Below are the code and all the weights of a small trained network. Each question names an input and a class and asks about switching units off, where a switched-off unit gives its printed mean instead of its output.

import numpy as np


def w(rows, s, z=0):
    codes = np.array(rows[::2]) - 128.0
    scale = np.full(codes.shape[1], s)
    scale[-1] = z or s
    return codes * scale


def norm(h):
    return h / np.sqrt((h * h).mean(-1, keepdims=True) + 1e-5)


def f(y):
    return y / 2 * (1 + np.tanh(0.7978845608 * (y + 0.044715 * y**3)))


def log_softmax(a):
    a = a - a.max(-1, keepdims=True)
    return a - np.log(np.exp(a).sum(-1, keepdims=True))


def net(x, mask):
    res = np.array(x, float).reshape(1, 5) / 4 @ E
    u = 0
    for l in range(2):
        y = f(norm(res) @ A[l][:, :-1].T + A[l][:, -1])
        res = res + np.where(mask[u : u + 12], y, B[l][:, -1]) @ B[l][:, :-1]
        u += 12
    return log_softmax(norm(res)[-1] @ U[:, :-1].T + U[:, -1])


A, B = {}, {}
E = w([
[44,193,160,2,72],'x0',
[135,58,128,217,101],'x1',
[186,187,163,102,186],'x2',
[86,114,53,57,203],'x3',
[130,114,202,68,155],'x4',
],0.0054)
A[0] = w([
[95,172,55,172,175,58],'0.n0',
[112,107,151,175,62,54],'0.n1',
[170,63,128,99,113,168],'0.n2',
[112,141,119,72,58,77],'0.n3',
[156,60,83,168,151,186],'0.n4',
[116,142,173,39,231,6],'0.n5',
[130,106,64,23,213,182],'0.n6',
[188,162,254,89,90,97],'0.n7',
[178,96,178,114,195,147],'0.n8',
[67,214,164,93,170,218],'0.n9',
[173,156,69,181,156,154],'0.n10',
[165,177,186,157,96,177],'0.n11',
],0.0096,0.0021)
B[0] = w([
[136,131,149,123,107,153],'0.n0',
[92,98,123,83,170,160],'0.n1',
[53,87,178,224,189,146],'0.n2',
[93,76,62,177,110,177],'0.n3',
[139,202,103,216,116,200],'0.n4',
[69,178,141,94,231,226],'0.n5',
[96,223,171,88,163,254],'0.n6',
[231,75,223,168,117,230],'0.n7',
[37,45,81,84,84,176],'0.n8',
[116,2,139,177,144,241],'0.n9',
[92,168,186,160,117,177],'0.n10',
[198,137,177,94,76,182],'0.n11',
],0.0061,0.006)
A[1] = w([
[173,60,75,185,92,152],'1.n0',
[136,95,150,38,219,208],'1.n1',
[140,159,172,140,98,131],'1.n2',
[49,84,72,90,69,184],'1.n3',
[109,50,109,96,30,251],'1.n4',
[122,155,243,154,41,97],'1.n5',
[120,83,165,245,108,189],'1.n6',
[137,2,135,67,74,146],'1.n7',
[158,104,146,220,118,126],'1.n8',
[126,89,171,89,220,53],'1.n9',
[161,147,190,154,61,76],'1.n10',
[207,157,212,152,147,77],'1.n11',
],0.0084,0.0019)
B[1] = w([
[1,154,97,54,108,182],'1.n0',
[85,96,189,89,144,228],'1.n1',
[161,94,104,161,154,150],'1.n2',
[176,217,142,142,56,168],'1.n3',
[183,151,177,118,93,182],'1.n4',
[169,160,117,121,177,211],'1.n5',
[100,72,92,104,87,254],'1.n6',
[171,130,147,143,82,187],'1.n7',
[82,106,82,117,158,207],'1.n8',
[80,140,121,83,121,192],'1.n9',
[153,88,113,85,217,180],'1.n10',
[164,135,75,106,110,193],'1.n11',
],0.0093,0.0059)
U = w([
[156,194,160,122,3,91],'0',
[50,42,48,178,113,155],'1',
[221,32,179,81,113,191],'2',
[121,212,140,223,164,1],'3',
[206,115,68,147,171,24],'4',
[41,124,208,72,190,215],'5',
],0.015,0.0032)

Each question gives the input, the list of numbers given to net, and the class t.
The units are the neurons (one row each of A and B). Each row of codes is followed by its name. A weight is (code - 128) times the scale printed after its matrix; where a second scale follows, it is the last column's (A, B and U).
mask holds one flag per neuron, layer by layer. A switched-off neuron (its flag False) gives its mean, the last column of its row in B, instead of its output. The means were averaged over made-up inputs and are rounded, as every weight is.
A unit's drop is (log p(t) with every unit on - log p(t) with that unit switched off) / (log p(t) with every unit on - log p(t) with every unit switched off).
The circuit of an input: a set's keep is (log p(t) with only the set's units on - log p(t) with every unit switched off) / (log p(t) with every unit on - log p(t) with every unit switched off). Starting from the 12 units with the biggest drops (on a tie, the unit counted first), units are removed one at a time, each time the one whose removal leaves the highest keep (on an exact tie, the one counted first), for as long as the keep stays at least 0.8.
units of the circuit, in order: the units of the circuit, biggest drop first
k most important neurons: the k neurons with the biggest drops, biggest first
top k neurons in layer l: the k neurons of layer l with the biggest drops, biggest first
drop of u: that unit's drop, to one decimal
input [-4,8,8,-4,-1], class 1: units of the circuit, in order : [1.n6; 1.n8]
input [0,2,-6,7,-2], class 3: top neuron in layer 1 : [1.n6]
input [-1,4,6,-1,0], class 4: units of the circuit, in order : [1.n1; 1.n11]
input [-2,-5,-7,-8,-5], class 4: units of the circuit, in order : [1.n5; 1.n10]
input [6,6,-2,-6,-3], class 2: top 3 neurons in layer 0 : [0.n8; 0.n11; 0.n9]
input [2,4,-8,-6,-6], class 0: top 3 neurons in layer 0 : [0.n7; 0.n1; 0.n9]
input [-3,4,8,-5,-8], class 4: 4 most important neurons : [0.n9; 0.n11; 0.n3; 0.n10]
input [8,-6,-7,8,-8], class 0: 2 most important neurons : [1.n3; 0.n5]
input [-2,-4,2,1,-7], class 3: 2 most important neurons : [0.n7; 0.n9]
input [2,6,2,-7,-7], class 4: top 3 neurons in layer 0 : [0.n9; 0.n11; 0.n3]
input [-1,3,-7,7,2], class 3: top 3 neurons in layer 0 : [0.n7; 0.n9; 0.n6]
input [-4,0,1,-4,2], class 1: top 2 neurons in layer 0 : [0.n6; 0.n8]
input [-1,-5,-7,-2,8], class 2: top 2 neurons in layer 0 : [0.n7; 0.n6]
input [6,8,-4,3,7], class 0: top neuron in layer 1 : [1.n3]
input [-1,-6,-6,-2,5], class 2: top 2 neurons in layer 0 : [0.n7; 0.n4]
input [2,8,-2,3,5], class 1: 2 most important neurons : [0.n2; 0.n4]
input [-4,-4,-1,-6,-1], class 4: drop of 1.n1 : 0.1
input [5,3,0,-1,-7], class 0: drop of 1.n10 : 0.0
input [-4,0,-3,8,-8], class 3: drop of 0.n7 : 0.2
input [4,-6,4,-3,0], class 2: top 2 neurons in layer 1 : [1.n0; 1.n11]
input [-6,-4,2,1,-2], class 3: 4 most important neurons : [0.n9; 0.n7; 0.n3; 0.n10]
input [-5,-2,-1,4,1], class 3: most important neuron : [0.n4]
